Each row is followed by its class.
[ 34   8 -19  11  15  17 -36 -10 -11   3   6  24 -16  -1  -2  -6  22  27
   7  22 -23 -11 -20 -51 -31 -46  57 -35 -37  -5  44  19 -58  -7] | fam
[ 34 -17 -21  -7  32   1 -37  32 -16  37   0  13   2  -2  -5   5  20  19
  22  28 -34  21 -34 -64 -10 -22  62 -29 -37   2  21   2 -47   9] | Bis
[ 36   4 -21  -8  17  -1 -29   5   0  30  14  28  -3  -8  -7  18  11   9
  11  23 -47  -6 -39 -51 -22 -42  26 -24 -33 -25  39   7 -60 -11] | lib
[  1   1  20  -9 -28   9 -34 -29 -32  52  22  41 -18 -22  37   3 -15   2
  18   7  -9  11 -31 -44  -1  12  11  42  17  30 -14 -17  83   7] | vevir
[ 29  -5  13  39 -25  14  -8  13 -52  45  17  21   6 -96 -25 -20 -60   1
  -2  20  19   3  41 -53  -5  15  77 -10 -10  36  -1 -40  45  47] | beni
[-15 -23 -15  25  -1   6  21  32  16  55   0  -1  28   1  28  13  31 -21
  -7 -20   7  35  16   9  46  23  10  17   0 -37  -8 -22  12   2] | raka
[ -5  15 -20  39 -16   4  21  12  49  37  13  11  13 -11  21  14  30 -33
 -21  -9   7  20  26  17  17   9   4  18   7 -42  20 -16  -5  14] | zam
[ 33  29 -69  31  48  19  -4  55 -49 -37 -11  -3 -39  46  43 -42 -27  64
 -43  -2  78 -41 -24  15 -48  -9  45 -28 -50  40  45  49 -33 -35] | Zep
[-19  19  39   9  -3 -44 -23  -7 -20  14  24  37  18 -33 -13  16 -99 -17
   3 -19  -3  -1 -13  -9  -3 -31 -44   8  15 -13  18  -3 -24  32] | lib
[ 29  21  19   7 -16 -23   8   2 -26  34   0  17  36 -81 -33  19 -48  -5
 -17  24  12 -11  22 -32   4  20 -22   4   4  32  -1 -74  -2  50] | zam
[  3 -18  -6  17 -26  23 -61 -94   1 -37  23   8  -3 -32 -52 -30  85  55
  24  23 -58  -6  34 -43 -23 -13  99  -3   5 -25   8  52  45 -16] | Bis
[-15  41  37  12 -14 -53 -28  -4 -18 -32   7  37  10  -3  -9  14 -70 -20
  -4  -5  14 -22 -16  -6 -32 -26 -66   5  26  20  12  -7 -32   9] | dunas
[ -6 -13 -16 -35 -17 -16 -26  33 -50 -16 -22  -2 -45  27  36 -12  33  37
  18   6  30   2 -39 -17 -26  39 -14  26  40  71 -23 -10  58   3] | kave
[-16  -3 -29  44  -5  24  21   8  21  31  15  -5   9 -12  32  -4  31 -16
 -13 -20  14  25  25  11  24   8  41   2   0 -28   1   0  22  -8] | raka
[ 31 -10 -33  -3  33  -5 -33  32 -24  14   0  18  -4   8  -2   5  18  34
   3  32 -19 -10 -47 -52 -24 -26  36 -33 -34   3  20  13 -48 -17] | dunas
[ 44  -6   7   6  11   3 -35  -9   9  68  23  43   2 -33   0  11 -25  -2
   7  36 -44  13 -30 -64   2 -45  59 -22 -50 -35  28 -13 -41   8] | beni
[ 18 -10 -39  21  69  21 -21  58 -63   5 -19  -9  -1  49  35 -42 -34  58
 -27 -14  57  -3 -22  -8  -1  -3  75 -31 -69  34  40  55 -12   4] | fam
[-15   1 -63  56 -15  21   5  48  12 -23   9 -24 -31  14  31 -19  69   7
 -10 -15  47   7  37   6 -23   7  46   1  15   3  22  30   5  -5] | fam
[-12 -13 -21 -17 -14  -9 -34  26 -48  -7   3   2 -29  14  28  -6  23  48
  11   8  21  -9 -41 -33 -24  40  -2  33  37  62 -27  11  90  -7] | dunas
[ -2 -10  19 -32 -20 -21 -19   3 -38  29  -3  27  -7  -3  19  17  -9  12
  14   6   2  -8 -42 -24  -2  28 -53  43  32  32 -23 -44  63   1] | vevir
[  33  -13   13   10    2  -13    9   16  -45   63    9   19   35 -104
  -34    6  -40    7   -3   10    6   18   22  -45   26   32   38   -1
   -2   21  -10  -53   42   59] | lib
[-24  23  29  20  -2 -34 -42  12 -46 -21  24  26  -8  -8  -9  -5 -60  -6
   4 -11   8  -3 -11 -21 -29 -27 -11   2  13  22   9  31  -9  22] | vevir
[ 16 -12  -5  -6 -18   9 -57 -85 -10 -43  11  15  -2 -12 -38 -30  99  53
  13  25 -53 -23  17 -26 -28  -8  76  10   7 -32   5  43  25 -35] | vevir
[-23 -27 -16 -53 -23 -31 -25  21 -39 -31 -16   1 -40  17  26  17  15  51
  -5  18  39 -38 -43  -7 -38  25 -53  27  46  40 -22 -39  43 -21] | beni
[  1   3  26   7 -46   6 -18 -44 -14  31  20  49 -29 -26  37  11 -26  11
  15  10  13 -14 -20 -39 -20  -3 -22  35  40  23  11 -31  49   7] | fam
[-10   9 -33  12 -15 -18  20  29  59  14   5  -4  21   4  20  40  44 -19
 -22  -3  35   4  10  23   8  23 -37  30  30 -43   0 -55 -26  -1] | Bis
[ 16 -28 -28 -27  48 -15 -25  46 -39  41  -5   0   9  21  -6  14  11  43
  11  28 -32  13 -44 -34  10   1  32 -33 -46   7   5   3 -23   0] | zam
[ 11 -11 -20  -4 -23  -3 -59 -60 -16 -75   0  -5 -23  -9 -41 -44 105  69
   2  32 -14 -25  13 -19 -42   0  66  -7  16 -11  -6  41  10 -30] | kave
[ 16   9 -38  26  61  36  -9  60 -63   7 -14  -4  -4  38  31 -40 -57  47
 -38 -13  48 -19 -16  -3 -13  -4  63 -30 -67  30  50  50 -18   4] | zam
[ 15 -10  -7 -10 -21 -11 -49 -46   4 -75   2   5  -9 -11 -50 -19  89  65
   5  33 -14 -41   6 -23 -48  -4  25  10  25 -32   1  12 -14 -37] | Bis
[  -4   15   66   -7  -13  -50  -23  -27   -4   44   20   39   33  -46
  -18   24 -104  -25    3   -6  -29   17  -35  -11   28  -17  -63    9
   17  -24   -7  -38  -12   55] | kave
[ 13 -23 -42   5  75   9 -24  74 -60   2 -13  -7 -12  52  36 -37 -50  62
 -27  -6  55 -13 -28  -3  -4   2  69 -33 -72  22  30  37  -3 -11] | beni
[ 28  12  15  -4 -13 -29   8  13 -31  31  -1  15  29 -79 -33  23 -42  11
 -15  29  20 -16  13 -38   2  24 -29   7   8  38 -10 -83   3  43] | zam
[ -9   1 -17  24 -11  11  11  25  25  52  10   3  16 -19  26  22  30 -36
  -4 -18  -2  33  20   5  35   6   5  20  -2 -41 -12 -36   2   9] | vevir
[ 24  16  -5  16 -20  -9  -2   3 -42  21   2  12   8 -76 -26  -1 -31  10
   2  18  17   5  21 -36  -5  16  27  -9   6  53 -11 -51  25  45] | kave
[-13  -1 -28  19 -10   0   7  23  30  48  13   6  19   6  29  26  48 -33
 -12 -11   5  26  15  15  27  20   4  30   6 -44  -6 -22   3   5] | vevir
[ 22 -10 -12   2  -2 -19  -5  40 -54  -5  -9 -10   5 -55 -17  -2  -1  42
  -9  19  52  -4  22 -41 -11  28  23   1  10  64 -11 -38  11  44] | fam
[-15  -5 -10 -37 -14 -21 -10  26 -39 -11  -5   5 -37  10  29  15  10  47
   4  12  25 -18 -40 -14 -27  36 -47  31  46  56 -16 -22  59   0] | zam
[ 19  -1 -44  18  60  20 -27  66 -64  -4 -12   1 -21  48  33 -44 -30  55
 -21 -11  51   1 -27  -9 -13   2  83 -32 -61  38  34  50  -6   5] | kave
[ 45   9  -9   6  16   7 -23  -9  -6  45  18  44  -2 -37  -5  11 -21   8
   3  25 -35 -12 -38 -57 -20 -50  25 -25 -35 -31  45  -8 -62  -6] | lib
[  3  -3 -34  11  -9 -13  22  35  30  17 -15  -8   2   5  23  14  42  -9
 -18 -13  27   8  13  24  17  18 -37  18   9 -21  -3 -37 -17  -5] | Zep
[ 37 -25  -1  -5  25  -6 -36 -10 -16  74  16  26  10  -7  -4  14  -3  23
  13  30 -54  18 -36 -50  20 -18  45 -33 -48 -28  10   4 -27  -1] | Zep
[-22  16  22   3   3 -53 -40  36 -40 -27   1  12  11   0 -15   4 -61   7
   4 -12  26   4 -17 -16 -22  -4 -32   9  22  32   2   3 -16  33] | Bis
[-15  -6 -57  44 -20   8  15  49  21  -6   2 -12 -29  10  26  -7  52  -9
  -7  -7  38   5  34  11 -19  11  29   5  16  -5  16   6  17 -11] | beni
[ 12  12  12  49 -37  12  18 -33  75  70  28  36  23 -44  15  24   9 -59
 -25 -13 -12  23  34  10  34 -11   7  10  -1 -77  21 -43 -16  12] | Zep
[ 40  11  -7 -14   6 -15 -33 -29  19  45  11  41   6   0  13  28  -1  -3
   1  40 -32  -4 -46 -39 -13 -42  14 -27 -27 -32  33 -36 -87  -8] | kave
[ 20 -12 -15 -13   8 -37  -1  46 -63   2 -12 -10  14 -61 -27   4 -15  31
  -5  15  34 -13   9 -34  -8  37 -17  -4  11  55 -13 -51  18  28] | lib
[ 13  -5 -33  20  62  18 -10  68 -54   1  -9  -1  -5  37  25 -30 -56  51
 -37 -10  40 -22 -24   3  -8  -8  33 -32 -66  15  47  36 -23  -3] | zam
[  3 -37 -25 -35   3 -37 -46 -21 -17 -58 -13 -14   3   4 -49  -9 106  79
   0  24 -17 -31 -11 -14 -21  12   1   4  17 -30 -12  16   5 -43] | lib
[ 22  -6 -20  38  50  33 -32  43 -54  36  11  18 -12   2  27 -49 -80  32
 -19  -5  32   2 -12 -29   2 -17  99 -31 -82  11  35  40  14   8] | beni
[-19   0 -38 -38  -7 -11 -18  38 -66 -57 -18 -12 -56  32  25  -8  48  54
  11   5  41 -34 -39  -9 -57  34 -27  24  48  78 -27   0  60 -28] | vevir
[ 39  -8  19   9 -12 -18   3  -3 -45  64   1  19  37 -93 -34  20 -52  13
   2  15 -14  12  27 -37  34  23   2  -6 -13  24 -16 -72  26  49] | Zep
[  17   -2   18   -2  -37   -9  -28 -108   19  -41   14   35    9  -40
  -36   -8   58   32  -10   38  -33  -48   11  -15  -29  -22    2   15
   23  -52   12   -5  -21  -42] | raka
[ 34  -7 -11 -14  32  -1 -22  18 -13  46  -6  22   7   9  -9   5   8  11
  10  31 -38   8 -37 -48  -7 -26  49 -28 -44  -1  32   7 -56   5] | zam
[  9 -35  -9 -65   2 -61 -36 -31  -9 -69 -32 -19  17  11 -55  14 110  84
   2  41  -9 -38 -12  -6  -9  20 -51  18  27 -19 -30 -25 -28 -25] | fam
[ 19 -16   2  18 -19  21 -52 -94   1 -18  31  20   4 -43 -40 -26  75  51
   6  17 -60  -7  31 -32 -13 -15  99  -2  -4 -55  22  58  34 -18] | lib
[ -7  13 -20  42 -23  17  30  -2  61  44  11  10  22 -21  26  21  23 -53
 -17 -17   6  22  27  14  24  -2   2  16  11 -39   9 -27   0   9] | dunas
[ 26  17   7  19 -15  -8   6   8 -43  28   1  11  20 -76 -37   1 -27   4
   0  21   5  -3  31 -40  -6  27  19  -5   7  51   0 -43  27  49] | zam
[-14  27 -35  39 -24  17  30   6  57  31  16   5   6 -11  24  22  27 -33
 -23 -13  12  11  23  21   6  -4   7  11  12 -33  21 -21  -5   3] | zam
[ 35  -5 -12  -5  13   4 -27   9 -15  28   0  35 -19 -19   3   1 -14  11
   3  35 -16 -12 -30 -46 -24 -42  39 -28 -40 -14  26 -19 -58 -10] | beni
[-16  -4 -36  67  -3  55   4  15  10  41  22 -15  -9 -17  33 -26  33 -11
  -1 -31  13  52  48  -4  29   2 107  -3 -20 -17   8  48  40  30] | fam
[ 14  -6  -2   8 -23  18 -53 -95   2 -45  17  15 -14 -19 -38 -33  85  57
   9  25 -44 -16  26 -24 -26 -14  88  -9   4 -36  10  45  12 -16] | kave
[ 18   4 -31  13  55  17 -15  52 -42   8 -10   5   4  37  33 -19 -58  41
 -39  -2  60 -24 -35  -1 -15  -3  31 -13 -51   7  37  19 -41  -1] | Bis
[-27  29  27   6  -3 -61 -29  17 -40 -39  10  25  -2   4   1   6 -63  -3
  -6  -6  33 -16 -25 -10 -35 -20 -55  -1  25  34   5   0 -33   1] | raka
[ 26   3 -33 -19  63 -16 -15  59 -43  -8 -27  10   3  50  32  -7 -38  54
 -41   3  61 -21 -46  10  -7   0   8 -19 -52  18  30  -9 -60  -1] | kave
[ -3   4 -12  -3 -29  -2 -21  -3 -34 -13   1  13 -46   0  41  -5  15  38
   5   8  36 -18 -25 -27 -36  16 -22  30  41  53   1  -5  55  -2] | fam
[  17   -6   24   20  -34   24  -50 -114   12    0   36   40    7  -50
  -41  -14   59   21   13   23  -73   -9   26  -37  -10  -34   80    3
   -2  -58   13   26   25  -20] | vevir
[ 46  -6  20 -27  16 -11 -25 -32   8  82  13  61  30 -30 -10  41 -14 -13
  26  36 -72   8 -37 -54  19 -41   8  -5 -42 -43  16 -59 -60   0] | vevir
[ 35 -17 -18   8  25   5 -34   1 -18  29  -3  22  -4  10   1  -2  26  26
  21  25 -30   6 -19 -57 -13 -36  59 -35 -40   0  45  17 -50  -3] | fam
